Look-ups in named tables: a row name and a column name give one cell, copied from the table.

gam =
|  | gik | nif | zuze |
|---|---|---|---|
| rekubur | 88 | 60 | 79 |
| kog | 172 | 10 | 226 |
| fut | 115 | 107 | 118 |
| sipa | 177 | 199 | 162 |
| tikezu | 98 | 101 | 97 |
| zovenet | 162 | 156 | 133 |
| limapi | 147 | 116 | 74 |
| pibepeg | 149 | 141 | 137 |
| nemapog | 95 | 104 | 94 |
| lazo | 118 | 123 | 164 |

What is the gik of fut in gam? 115
What is the zuze of tikezu in gam? 97
What is the zuze of lazo in gam? 164
What is the zuze of limapi in gam? 74
What is the zuze of pibepeg in gam? 137
What is the zuze of kog in gam? 226
What is the nif of limapi in gam? 116
What is the nif of zovenet in gam? 156
What is the nif of rekubur in gam? 60
What is the gik of limapi in gam? 147
What is the zuze of nemapog in gam? 94
What is the nif of nemapog in gam? 104
What is the nif of lazo in gam? 123

fug
         rifunok  zup  rufa
nog          159   56    59
rez          174  181    65
ked          154   96   255
zagi         164  185    99
rutakip      177  132   174
kugif        114   84   123

rifunok of zagi is 164
rufa of rez is 65
zup of rez is 181
rifunok of rez is 174
rufa of rutakip is 174
zup of ked is 96
rufa of zagi is 99
rifunok of kugif is 114
rufa of kugif is 123
rufa of ked is 255
rifunok of nog is 159
Which row has the largest zup? zagi

muk =
         ras     lof  famuv     bib     vez  gavere     bur     ket   sogum
bep    0.301  -0.209  0.021  -0.167   0.086   0.440   0.220  -0.639  -0.011
tup    0.668   0.195  0.089   0.403  -0.530   0.274   0.137   0.196   0.222
bugas  0.469   0.246  0.713   0.201   0.746  -0.025   0.585   0.487   0.206
zepa   0.395   0.607  0.286   0.153   0.345   0.404  -0.883   0.618   0.363

bep, ket => -0.639
tup, ras => 0.668
zepa, vez => 0.345
bep, famuv => 0.021
bugas, famuv => 0.713
tup, bur => 0.137
tup, famuv => 0.089
bep, sogum => -0.011
bugas, gavere => -0.025
bep, bib => -0.167
tup, gavere => 0.274
zepa, bur => -0.883
tup, vez => -0.530
bep, lof => -0.209
zepa, famuv => 0.286
bugas, bib => 0.201
zepa, ket => 0.618
bugas, ras => 0.469
bugas, vez => 0.746

zeteloz.csv
,sop,soropev,debik,podi,nutusa,nad,zovo,seb
paf,42.8,39.8,56.5,18.6,47.7,48.3,49.6,50.9
tivogav,46.4,50.8,50.3,31.8,45.7,49.4,49.4,49.1
lopave,48.7,49.2,42.7,39.8,56.4,71.4,45.2,43.5
zegava,46.4,49.5,54.5,31.6,48.8,51.2,48.8,49.8
nurom,61.4,55.4,55.5,85.6,48.2,49.0,48.8,50.1
zugim,46.8,37.9,63.8,33.1,42.1,34.6,51.7,55.1
bar,38.9,57.5,56.0,4.8,53.8,56.3,58.3,49.8

What is the debik of nurom in zeteloz? 55.5
What is the zovo of nurom in zeteloz? 48.8
What is the podi of zegava in zeteloz? 31.6
What is the zovo of zugim in zeteloz? 51.7
What is the podi of bar in zeteloz? 4.8
What is the nad of zegava in zeteloz? 51.2
What is the nutusa of nurom in zeteloz? 48.2
What is the seb of lopave in zeteloz? 43.5
What is the soropev of lopave in zeteloz? 49.2
What is the zovo of paf in zeteloz? 49.6
What is the sop of bar in zeteloz? 38.9
What is the nutusa of lopave in zeteloz? 56.4
What is the seb of paf in zeteloz? 50.9
What is the nad of lopave in zeteloz? 71.4
What is the nad of nurom in zeteloz? 49.0
What is the seb of bar in zeteloz? 49.8
What is the nad of tivogav in zeteloz? 49.4
What is the nutusa of zugim in zeteloz? 42.1

dabapuz =
columns: tiz, kiz, sovefak, pifiza, kun, fovel, vidit, kemak, gope
sibovom: [471, 457, 469, 474, 486, 480, 473, 467, 494]
loko: [524, 71, 447, 356, 395, 658, 765, 278, 435]
dutumi: [515, 716, 441, 578, 506, 466, 356, 518, 504]
regedi: [391, 544, 440, 464, 531, 350, 687, 336, 506]
kofufar: [466, 488, 474, 516, 465, 471, 466, 482, 452]
mapi: [377, 633, 176, 200, 287, 375, 521, 554, 376]
mor: [466, 473, 511, 480, 476, 468, 465, 463, 479]

kofufar, fovel: 471
mor, pifiza: 480
sibovom, kiz: 457
mor, sovefak: 511
regedi, fovel: 350
regedi, vidit: 687
sibovom, gope: 494
sibovom, kun: 486
mor, tiz: 466
dutumi, sovefak: 441
sibovom, tiz: 471
regedi, kemak: 336
kofufar, kemak: 482
mapi, vidit: 521
mapi, pifiza: 200
mapi, kiz: 633
mapi, sovefak: 176
Row with the largest kemak: mapi

Table sanevin
columns: sopu, sog, nuv, vid, bofova, vok, favose, ful, fugob
fub: [5182, 5443, 5541, 5075, 5596, 5114, 5649, 5143, 5786]
basagi: [8207, 5967, 6960, 7035, 3960, 5461, 5661, 6452, 4656]
gubuves: [5183, 5081, 5124, 5202, 5006, 5137, 4958, 5043, 5167]
gof: [5796, 5901, 6875, 4844, 6617, 4734, 5092, 4608, 6671]
dabi: [7994, 5433, 6358, 7106, 4230, 5739, 5191, 5901, 4230]
mogesaf: [5590, 8810, 8542, 4130, 7923, 2908, 4441, 3294, 9356]
gaf: [4885, 5135, 4874, 5107, 4972, 5094, 5254, 5104, 5166]
metil: [4763, 4863, 4943, 4762, 4773, 4905, 4844, 5148, 4942]
norutur: [5032, 5125, 5261, 4924, 5993, 5470, 5559, 5452, 5108]
vur: [700, 5630, 3937, 2121, 9262, 5059, 6521, 4196, 7848]
zisur: [6566, 6237, 6751, 6363, 6772, 6777, 6295, 6570, 6742]
bega: [7384, 6255, 6955, 6377, 5380, 5512, 6424, 6339, 5370]
poti: [4620, 5081, 5420, 4384, 5145, 4756, 4435, 5206, 5415]
gisini: [5104, 5135, 5413, 4886, 5218, 4960, 4762, 5015, 5353]

favose of gubuves is 4958
sog of gof is 5901
vok of norutur is 5470
ful of gisini is 5015
vok of poti is 4756
nuv of dabi is 6358
favose of vur is 6521
bofova of dabi is 4230
fugob of poti is 5415
fugob of gaf is 5166
Row with the largest bofova: vur

